Below are the code and all the weights of a small trained network. Each question names an input and a target symbol and asks about switching units off, where a switched-off unit gives its printed mean instead of its output.

import numpy as np


def w(rows, s, z=0):
    codes = np.array(rows[::2]) - 128.0
    scale = np.full(codes.shape[1], s)
    scale[-1] = z or s
    return codes * scale


def norm(h):
    return h / np.sqrt((h * h).mean(-1, keepdims=True) + 1e-5)


def f(y):
    return np.maximum(y, 0)


def softmax(a):
    e = np.exp(a - a.max(-1, keepdims=True))
    return e / e.sum(-1, keepdims=True)


def log_softmax(a):
    a = a - a.max(-1, keepdims=True)
    return a - np.log(np.exp(a).sum(-1, keepdims=True))


def net(x, mask):
    ids = ['ΠΨζθλξ'.index(c) for c in x.split()]
    T = len(ids)
    res = E[ids] + P[:T]
    u = 0
    for l in range(2):
        q, k, v = (norm(res) @ M[l].T for M in (Q, K, V))
        z = softmax(np.where(np.tri(T) > 0, q @ k.T / 2**0.5, -1e9)) @ v
        res = res + np.where(mask[u], z, O[l][:, -1]) @ O[l][:, :-1]
        u += 1
        y = f(norm(res) @ A[l][:, :-1].T + A[l][:, -1])
        res = res + np.where(mask[u : u + 4], y, B[l][:, -1]) @ B[l][:, :-1]
        u += 4
    return log_softmax(norm(res)[-1] @ U[:, :-1].T + U[:, -1])


Q, K, V, O, A, B = {}, {}, {}, {}, {}, {}
E = w([
[79,95,99,149,64,134,135,91,101,191,106,116],'Π',
[99,99,174,151,142,104,154,107,157,254,164,121],'Ψ',
[93,198,172,187,130,78,58,85,109,152,169,132],'ζ',
[177,91,177,150,117,75,171,50,144,180,158,70],'θ',
[50,122,225,89,142,165,191,182,97,162,126,79],'λ',
[96,117,174,95,154,158,137,66,98,126,202,124],'ξ',
],0.016)
P = w([
[61,103,104,59,12,93,18,199,176,168,255,101],'0',
[51,107,210,182,96,150,129,77,170,57,103,97],'1',
[164,168,186,48,118,52,88,22,155,117,25,180],'2',
[128,128,88,146,113,102,40,219,111,182,234,39],'3',
[145,149,186,214,141,204,151,104,114,67,145,97],'4',
[237,98,119,47,148,226,84,91,139,102,54,193],'5',
[249,122,96,195,189,134,57,210,74,195,206,70],'6',
[124,139,214,229,130,201,188,113,103,115,130,71],'7',
],0.0099)
Q[0] = w([
[200,128,159,91,168,87,33,181,11,255,164,56],'L0H0',
[122,175,214,227,117,223,151,65,108,177,173,43],'L0H0',
],0.0075)
K[0] = w([
[183,174,141,174,216,215,180,114,63,103,145,69],'L0H0',
[236,131,114,70,177,146,131,185,137,106,97,255],'L0H0',
],0.0087)
V[0] = w([
[159,115,205,91,255,104,109,103,185,52,198,121],'L0H0',
[162,98,118,184,185,94,161,134,247,232,172,190],'L0H0',
],0.0056)
O[0] = w([
[60,88,134,69,78,88,154,81,117,125,13,190,255],'L0H0',
[137,217,83,2,46,169,152,127,84,131,96,12,240],'L0H0',
],0.0081,0.00095)
A[0] = w([
[206,158,2,87,158,153,82,252,160,128,201,118,94],'L0N0',
[157,157,111,123,160,94,86,178,143,58,135,87,6],'L0N1',
[137,165,79,21,130,69,135,136,69,140,131,96,74],'L0N2',
[119,169,197,65,135,125,147,47,187,106,21,195,164],'L0N3',
],0.0087,0.0026)
B[0] = w([
[74,101,111,119,94,132,162,156,242,87,85,152,161],'L0N0',
[105,143,90,114,106,120,6,146,124,153,150,130,130],'L0N1',
[118,167,131,138,162,87,179,114,60,95,109,184,188],'L0N2',
[146,194,94,112,78,132,157,189,173,151,89,169,254],'L0N3',
],0.016,0.0074)
Q[1] = w([
[171,166,74,91,128,155,109,119,123,190,130,107],'L1H0',
[104,135,244,138,64,166,131,60,136,131,111,160],'L1H0',
],0.011)
K[1] = w([
[255,141,104,130,112,140,140,62,172,85,96,219],'L1H0',
[143,9,103,79,89,205,255,89,116,178,141,100],'L1H0',
],0.0072)
V[1] = w([
[152,211,172,217,82,132,147,177,93,175,93,203],'L1H0',
[253,212,117,186,147,103,41,180,52,65,124,143],'L1H0',
],0.0043)
O[1] = w([
[129,70,124,95,50,152,104,83,254,81,249,108,204],'L1H0',
[78,145,207,116,26,112,90,110,153,222,120,136,3],'L1H0',
],0.009,0.0053)
A[1] = w([
[154,193,152,147,64,215,158,167,80,169,154,41,4],'L1N0',
[138,168,73,52,99,92,120,188,169,187,62,165,89],'L1N1',
[64,2,231,136,255,39,128,47,79,15,14,244,29],'L1N2',
[118,224,136,124,126,77,118,77,52,188,132,69,94],'L1N3',
],0.0075,0.0017)
B[1] = w([
[116,109,115,158,167,126,58,107,145,126,162,121,191],'L1N0',
[171,154,194,109,105,98,106,120,72,123,113,176,255],'L1N1',
[40,89,147,73,162,109,156,2,147,141,147,169,199],'L1N2',
[150,106,78,110,148,179,142,110,168,182,145,89,185],'L1N3',
],0.019,0.0075)
U = w([
[150,182,146,186,137,110,181,175,56,167,78,117,253],'Π',
[162,125,223,47,35,176,44,115,131,151,188,62,79],'Ψ',
[202,127,87,33,170,254,128,144,124,212,97,58,142],'ζ',
[116,155,122,181,114,214,197,143,227,134,122,123,48],'θ',
[186,92,161,193,186,118,93,181,46,138,180,90,222],'λ',
[95,88,172,86,176,138,120,70,142,155,110,117,67],'ξ',
],0.0068,0.0044)

Each question gives the input, a string of symbols that net reads in full, and the target symbol t.
The units are the heads (2 rows each of Q, K, V and O) and the neurons (one row each of A and B). Each row of codes is followed by its name. A weight is (code - 128) times the scale printed after its matrix; where a second scale follows, it is the last column's (O, A, B and U).
mask holds one flag per unit, layer by layer, with each layer's heads first. A switched-off unit (its flag False) gives its mean, the last column of its rows in O or B, instead of its output. The means were averaged over made-up inputs and are rounded, as every weight is.
A unit's drop is (log p(t) with every unit on - log p(t) with that unit switched off) / (log p(t) with every unit on - log p(t) with every unit switched off).
The circuit of an input: a set's keep is (log p(t) with only the set's units on - log p(t) with every unit switched off) / (log p(t) with every unit on - log p(t) with every unit switched off). Starting from all 10 units, units are removed one at a time, each time the one whose removal leaves the highest keep (on an exact tie, the one counted first), for as long as the keep stays at least 0.8.
circuit, biggest first: the units of the circuit, biggest drop first
unit that matters most: the unit with the biggest drop
top k neurons: the k neurons with the biggest drops, biggest first
k most important neurons of layer l: the k neurons of layer l with the biggest drops, biggest first
input Π Π θ Π λ, target Ψ: top 3 neurons => [L0N2 L1N0 L0N3]
input ξ ξ Π ξ Π Π Π, target θ: circuit, biggest first => [L0N0]
input Ψ Π Ψ ξ ξ Ψ ξ Π, target ζ: circuit, biggest first => [L0H0 L1N3]
input Π Π ξ Π, target ξ: circuit, biggest first => [L0N3 L0H0]
input θ ξ Ψ ζ, target ξ: circuit, biggest first => [L0N3 L0H0 L1N2]
input ξ Ψ Ψ Π, target Π: circuit, biggest first => [L0N2 L0H0]
input ξ ξ ξ ξ Ψ θ θ ζ, target Ψ: circuit, biggest first => [L0H0 L0N2 L1H0 L0N0]
input λ Π Π Π ζ, target λ: top 2 neurons => [L0N3 L1N2]
input Π Ψ Π, target Ψ: circuit, biggest first => [L1H0 L0H0]
input Π ξ Ψ, target Π: circuit, biggest first => [L0N3 L1N1]
input ξ λ θ Π λ, target Ψ: 3 most important neurons of layer 1 => [L1N0 L1N2 L1N3]
input Π λ λ ξ λ, target ξ: circuit, biggest first => [L0H0 L1N2]
input Ψ θ Π Ψ, target ζ: top 2 neurons => [L0N3 L1N3]
input ξ Ψ θ Π ζ Π Ψ, target Ψ: unit that matters most => L1H0
input Ψ Π Π Ψ Π θ ξ Ψ, target Ψ: top 3 neurons => [L0N2 L1N0 L1N2]
input Π ξ Ψ λ, target ξ: circuit, biggest first => [L0N3 L0H0 L1N2]
input Ψ Ψ Π, target Π: 2 most important neurons of layer 1 => [L1N1 L1N2]
input Π Π Ψ θ λ, target ζ: 3 most important neurons of layer 1 => [L1N3 L1N2 L1N1]
input λ Π λ λ, target λ: 3 most important neurons of layer 0 => [L0N2 L0N0 L0N3]
input Ψ Π λ θ Ψ θ θ ξ, target Ψ: most important neuron of layer 0 => [L0N3]
